Here is a tiny trained network, its code and every weight. The questions are about switching its units off for an input and a target symbol, where a switched-off unit gives its printed mean instead of its output.

import numpy as np


def w(rows, s, z=0):
    codes = np.array(rows[::2]) - 128.0
    scale = np.full(codes.shape[1], s)
    scale[-1] = z or s
    return codes * scale


def f(y):
    return np.maximum(y, 0)


def softmax(a):
    e = np.exp(a - a.max(-1, keepdims=True))
    return e / e.sum(-1, keepdims=True)


def log_softmax(a):
    a = a - a.max(-1, keepdims=True)
    return a - np.log(np.exp(a).sum(-1, keepdims=True))


def net(x, mask):
    ids = ['ΔΘΞΣΨαβεζημπτφω'.index(c) for c in x.split()]
    T = len(ids)
    res = E[ids] + P[:T]
    r = res
    for j in range(2):
        rows = slice(2 * j, 2 * j + 2)
        q, k, v = (r @ M[0][rows].T for M in (Q, K, V))
        z = softmax(np.where(np.tri(T) > 0, q @ k.T / 2**0.5, -1e9)) @ v
        o = O[0][rows]
        res = res + np.where(mask[j], z, o[:, -1]) @ o[:, :-1]
    y = f(res @ A[0][:, :-1].T + A[0][:, -1])
    res = res + np.where(mask[2:14], y, B[0][:, -1]) @ B[0][:, :-1]
    return log_softmax(res[-1] @ U[:, :-1].T + U[:, -1])


Q, K, V, O, A, B = {}, {}, {}, {}, {}, {}
E = w([
[178,244,82,148],'Δ',
[134,115,165,100],'Θ',
[128,123,175,99],'Ξ',
[121,96,138,220],'Σ',
[120,162,99,2],'Ψ',
[124,98,143,219],'α',
[226,132,188,199],'β',
[233,150,35,70],'ε',
[108,52,27,149],'ζ',
[148,109,157,94],'η',
[70,140,183,176],'μ',
[69,162,3,75],'π',
[13,106,65,147],'τ',
[92,173,198,107],'φ',
[160,75,146,73],'ω',
],0.0098)
P = w([
[87,82,170,134],'0',
[91,112,174,99],'1',
[123,143,166,77],'2',
[131,155,173,63],'3',
[133,170,162,44],'4',
[128,196,141,19],'5',
[125,219,127,4],'6',
[120,204,120,21],'7',
],0.0023)
Q[0] = w([
[82,123,113,53],'h1',
[79,91,59,254],'h1',
[185,155,183,72],'h2',
[132,141,130,41],'h2',
],0.043)
K[0] = w([
[55,154,28,64],'h1',
[49,11,127,203],'h1',
[221,215,181,96],'h2',
[163,174,98,2],'h2',
],0.027)
V[0] = w([
[134,197,102,247],'h1',
[89,143,137,117],'h1',
[172,156,130,79],'h2',
[161,227,62,124],'h2',
],0.013)
O[0] = w([
[83,202,9,240,6],'h1',
[97,69,149,129,167],'h1',
[222,143,160,92,229],'h2',
[233,255,102,139,250],'h2',
],0.0075,0.0026)
A[0] = w([
[197,107,230,230,1],'n1',
[165,144,190,209,18],'n2',
[94,94,70,168,95],'n3',
[87,104,46,32,170],'n4',
[178,137,103,227,190],'n5',
[179,38,51,119,112],'n6',
[84,182,208,179,102],'n7',
[186,146,91,149,183],'n8',
[77,136,217,198,3],'n9',
[12,163,158,116,184],'n10',
[132,175,155,200,2],'n11',
[80,87,145,120,32],'n12',
],0.011,0.0026)
B[0] = w([
[211,2,68,156,182],'n1',
[96,131,47,153,168],'n2',
[114,27,195,74,203],'n3',
[42,187,58,68,245],'n4',
[100,60,229,150,240],'n5',
[124,17,86,112,159],'n6',
[228,116,119,111,197],'n7',
[152,155,57,175,254],'n8',
[250,211,69,110,190],'n9',
[117,233,215,189,250],'n10',
[32,136,154,149,180],'n11',
[78,149,53,167,184],'n12',
],0.017,0.0042)
U = w([
[105,157,92,238,130],'Δ',
[106,120,130,133,149],'Θ',
[116,134,138,134,147],'Ξ',
[150,158,175,16,200],'Σ',
[226,45,164,87,99],'Ψ',
[129,90,246,147,253],'α',
[143,34,87,210,113],'β',
[242,142,42,160,79],'ε',
[116,126,125,142,70],'ζ',
[110,99,124,123,203],'η',
[101,194,2,126,65],'μ',
[121,119,121,144,70],'π',
[22,178,158,137,46],'τ',
[193,252,204,154,36],'φ',
[67,47,62,111,139],'ω',
],0.0052,0.0048)

Each question gives the input, a string of symbols that net reads in full, and the target symbol t.
The units are the heads (2 rows each of Q, K, V and O) and the neurons (one row each of A and B). Each row of codes is followed by its name. A weight is (code - 128) times the scale printed after its matrix; where a second scale follows, it is the last column's (O, A, B and U).
mask holds one flag per unit, heads first, then neurons. A switched-off unit (its flag False) gives its mean, the last column of its rows in O or B, instead of its output. The means were averaged over made-up inputs and are rounded, as every weight is.
A unit's drop is (log p(t) with every unit on - log p(t) with that unit switched off) / (log p(t) with every unit on - log p(t) with every unit switched off).
The circuit of an input: a set's keep is (log p(t) with only the set's units on - log p(t) with every unit switched off) / (log p(t) with every unit on - log p(t) with every unit switched off). Starting from the 12 units with the biggest drops (on a tie, the unit counted first), units are removed one at a time, each time the one whose removal leaves the highest keep (on an exact tie, the one counted first), for as long as the keep stays at least 0.8.
units of the circuit, in order: the units of the circuit, biggest drop first
most important unit: the unit with the biggest drop
top k neurons: the k neurons with the biggest drops, biggest first
which heads matter: for each layer, one digit per head in row order, 1 if its drop is at least 0.15 and else 0, layers parted by /
drop of u: that unit's drop, to one decimal
input β η η Ψ Ξ, target Ψ: units of the circuit, in order -> h1; n1; h2
input α ζ Δ Δ φ φ τ ω, target Δ: units of the circuit, in order -> h1; h2; n8; n5
input ζ α Ψ φ τ, target τ: units of the circuit, in order -> h2; n10; n4
input Ψ τ φ, target Ψ: units of the circuit, in order -> h1; n1; h2; n10
input Δ η Ξ, target Δ: units of the circuit, in order -> h1; h2; n8; n11
input Σ π η φ Θ Δ ω, target Δ: top 3 neurons -> n8; n5; n11
input Ψ η Θ, target Ψ: units of the circuit, in order -> h1; n1; h2
input π ζ φ Δ φ π Δ η, target Δ: top 3 neurons -> n8; n5; n11
input Ψ Ψ β π ε ω, target ε: which heads matter -> 01
input β ε φ ζ ω φ η η, target ε: top neuron -> n8
input τ β Ψ π Ψ η φ π, target μ: top 2 neurons -> n4; n5
input π μ ε π η ζ, target ω: which heads matter -> 01
input φ ε φ, target ε: which heads matter -> 01
input φ τ Σ φ Σ Δ φ β, target β: which heads matter -> 00
input φ μ π β μ, target φ: most important unit -> n10
input β β Ψ η φ ζ φ ω, target Ψ: top 2 neurons -> n1; n10
input μ Δ φ Ψ β φ η τ, target τ: drop of n4 -> 0.2
input τ π π ε, target ε: drop of h2 -> 0.7
input Ξ Θ ω, target ω: drop of h2 -> 0.8
input φ ω Ψ α, target α: drop of h2 -> 0.7
